Below is a small trained network, with its code and all its weights. Each question gives an input and a class and asks what happens when units are switched off, that is, made to give their printed mean instead of their output.

import numpy as np


def w(rows, s, z=0):
    codes = np.array(rows[::2]) - 128.0
    scale = np.full(codes.shape[1], s)
    scale[-1] = z or s
    return codes * scale


def norm(h):
    return h / np.sqrt((h * h).mean(-1, keepdims=True) + 1e-5)


def f(y):
    return y / 2 * (1 + np.tanh(0.7978845608 * (y + 0.044715 * y**3)))


def log_softmax(a):
    a = a - a.max(-1, keepdims=True)
    return a - np.log(np.exp(a).sum(-1, keepdims=True))


def net(x, mask):
    res = np.array(x, float).reshape(1, 3) / 4 @ E
    u = 0
    for l in range(3):
        y = f(norm(res) @ A[l][:, :-1].T + A[l][:, -1])
        res = res + np.where(mask[u : u + 7], y, B[l][:, -1]) @ B[l][:, :-1]
        u += 7
    return log_softmax(norm(res)[-1] @ U[:, :-1].T + U[:, -1])


A, B = {}, {}
E = w([
[73,2,66,70,114,86,42,125,119],'x0',
[121,203,151,18,66,145,67,78,163],'x1',
[59,129,38,167,86,152,230,30,175],'x2',
],0.0064)
A[0] = w([
[109,202,127,66,74,123,78,80,129,61],'0.n0',
[105,54,75,99,140,99,57,79,61,146],'0.n1',
[168,168,106,121,105,131,169,155,122,85],'0.n2',
[31,127,32,206,79,254,161,95,152,149],'0.n3',
[101,195,192,68,28,92,81,5,196,26],'0.n4',
[147,155,112,148,126,60,115,99,115,2],'0.n5',
[157,224,179,168,160,162,179,125,107,149],'0.n6',
],0.004,0.0059)
B[0] = w([
[101,128,128,125,125,133,172,210,138,139],'0.n0',
[132,229,154,249,124,106,94,128,235,199],'0.n1',
[85,114,146,162,115,115,104,106,142,113],'0.n2',
[214,112,120,66,190,125,79,138,63,253],'0.n3',
[119,136,111,78,112,135,177,232,148,160],'0.n4',
[93,95,102,255,18,221,196,28,30,88],'0.n5',
[116,76,135,134,117,45,65,93,210,202],'0.n6',
],0.006,0.0043)
A[1] = w([
[79,143,67,125,144,170,183,46,87,2],'1.n0',
[87,132,27,108,99,152,203,23,155,104],'1.n1',
[170,243,199,150,153,136,230,76,139,68],'1.n2',
[69,181,164,68,50,207,104,74,87,72],'1.n3',
[98,96,100,123,114,179,201,116,133,54],'1.n4',
[3,48,68,114,96,99,48,101,117,27],'1.n5',
[159,177,171,162,108,153,167,119,98,21],'1.n6',
],0.0064,0.0041)
B[1] = w([
[132,126,168,155,122,137,106,139,70,157],'1.n0',
[215,150,205,106,153,161,65,153,53,254],'1.n1',
[106,55,80,183,82,99,38,90,169,214],'1.n2',
[60,50,84,122,70,163,198,250,118,155],'1.n3',
[139,76,187,197,134,129,121,148,36,127],'1.n4',
[146,122,152,218,81,110,107,81,191,188],'1.n5',
[125,1,146,227,71,129,88,126,147,114],'1.n6',
],0.0096,0.0044)
A[2] = w([
[157,97,55,156,74,186,147,80,79,111],'2.n0',
[83,46,105,223,184,108,250,179,57,98],'2.n1',
[119,129,120,129,87,146,162,91,123,83],'2.n2',
[180,134,173,122,137,157,59,145,27,2],'2.n3',
[137,187,104,80,141,106,92,137,187,196],'2.n4',
[177,150,130,73,213,77,101,143,132,100],'2.n5',
[96,253,91,139,209,115,186,149,142,117],'2.n6',
],0.0074,0.0032)
B[2] = w([
[162,112,186,112,200,79,119,161,88,155],'2.n0',
[98,235,82,1,31,191,153,198,185,223],'2.n1',
[182,190,142,126,162,117,69,205,133,103],'2.n2',
[155,148,159,127,183,128,124,159,36,243],'2.n3',
[147,107,90,190,160,140,192,124,99,255],'2.n4',
[116,104,128,132,121,164,161,57,74,244],'2.n5',
[97,83,154,86,131,55,165,16,146,148],'2.n6',
],0.0077,0.0047)
U = w([
[187,136,183,130,187,143,92,139,8,131],'0',
[133,112,125,222,103,97,77,102,211,168],'1',
[96,181,102,54,83,160,168,206,155,154],'2',
[93,100,118,138,162,121,214,8,100,136],'3',
[36,139,162,158,131,150,146,101,101,1],'4',
],0.017,0.0065)

Each question gives the input, the list of numbers given to net, and the class t.
The units are the neurons (one row each of A and B). Each row of codes is followed by its name. A weight is (code - 128) times the scale printed after its matrix; where a second scale follows, it is the last column's (A, B and U).
mask holds one flag per neuron, layer by layer. A switched-off neuron (its flag False) gives its mean, the last column of its row in B, instead of its output. The means were averaged over made-up inputs and are rounded, as every weight is.
A unit's drop is (log p(t) with every unit on - log p(t) with that unit switched off) / (log p(t) with every unit on - log p(t) with every unit switched off).
The circuit of an input: a set's keep is (log p(t) with only the set's units on - log p(t) with every unit switched off) / (log p(t) with every unit on - log p(t) with every unit switched off). Starting from the 12 units with the biggest drops (on a tie, the unit counted first), units are removed one at a time, each time the one whose removal leaves the highest keep (on an exact tie, the one counted first), for as long as the keep stays at least 0.8.
circuit, biggest first: the units of the circuit, biggest drop first
unit that matters most: the unit with the biggest drop
top k neurons: the k neurons with the biggest drops, biggest first
top k neurons in layer l: the k neurons of layer l with the biggest drops, biggest first
drop when u is switched off: that unit's drop, to one decimal
input [4,7,-4], class 2: top neuron : (1.n1)
input [6,-2,6], class 0: top 2 neurons in layer 1 : (1.n1 1.n2)
input [8,-1,-6], class 1: top 2 neurons in layer 1 : (1.n1 1.n5)
input [6,7,-2], class 2: circuit, biggest first : (0.n6 1.n3)
input [7,7,7], class 0: top 3 neurons : (1.n1 0.n6 1.n2)
input [8,8,-3], class 1: top 3 neurons : (1.n5 2.n1 0.n1)
input [5,2,6], class 0: top 2 neurons : (1.n1 0.n6)
input [5,-6,3], class 2: top 2 neurons : (2.n1 0.n6)
input [0,-3,2], class 3: top 4 neurons : (0.n3 1.n1 1.n3 2.n6)
input [-5,-7,6], class 2: top 2 neurons : (2.n1 0.n1)
input [8,-8,-1], class 1: top 3 neurons : (1.n5 0.n1 1.n3)
input [-6,5,-5], class 1: top 2 neurons : (0.n3 1.n1)
input [-6,-2,7], class 0: top 2 neurons : (1.n1 0.n1)
input [2,6,6], class 0: top 2 neurons : (1.n1 2.n1)
input [3,-1,1], class 3: top 2 neurons : (0.n1 1.n2)
input [5,-1,6], class 0: top 2 neurons : (1.n1 0.n6)
input [7,5,-5], class 1: top 2 neurons : (1.n1 0.n3)
input [-7,3,3], class 1: top neuron : (1.n2)
input [2,-1,-2], class 3: top 2 neurons in layer 1 : (1.n1 1.n2)
input [8,-5,4], class 1: unit that matters most : 1.n5
input [1,-5,2], class 2: drop when 2.n1 is switched off : 1.1
input [2,-6,4], class 2: drop when 2.n1 is switched off : 1.2
input [5,-8,5], class 2: drop when 2.n1 is switched off : 1.1
input [1,-7,1], class 2: drop when 2.n1 is switched off : 0.9
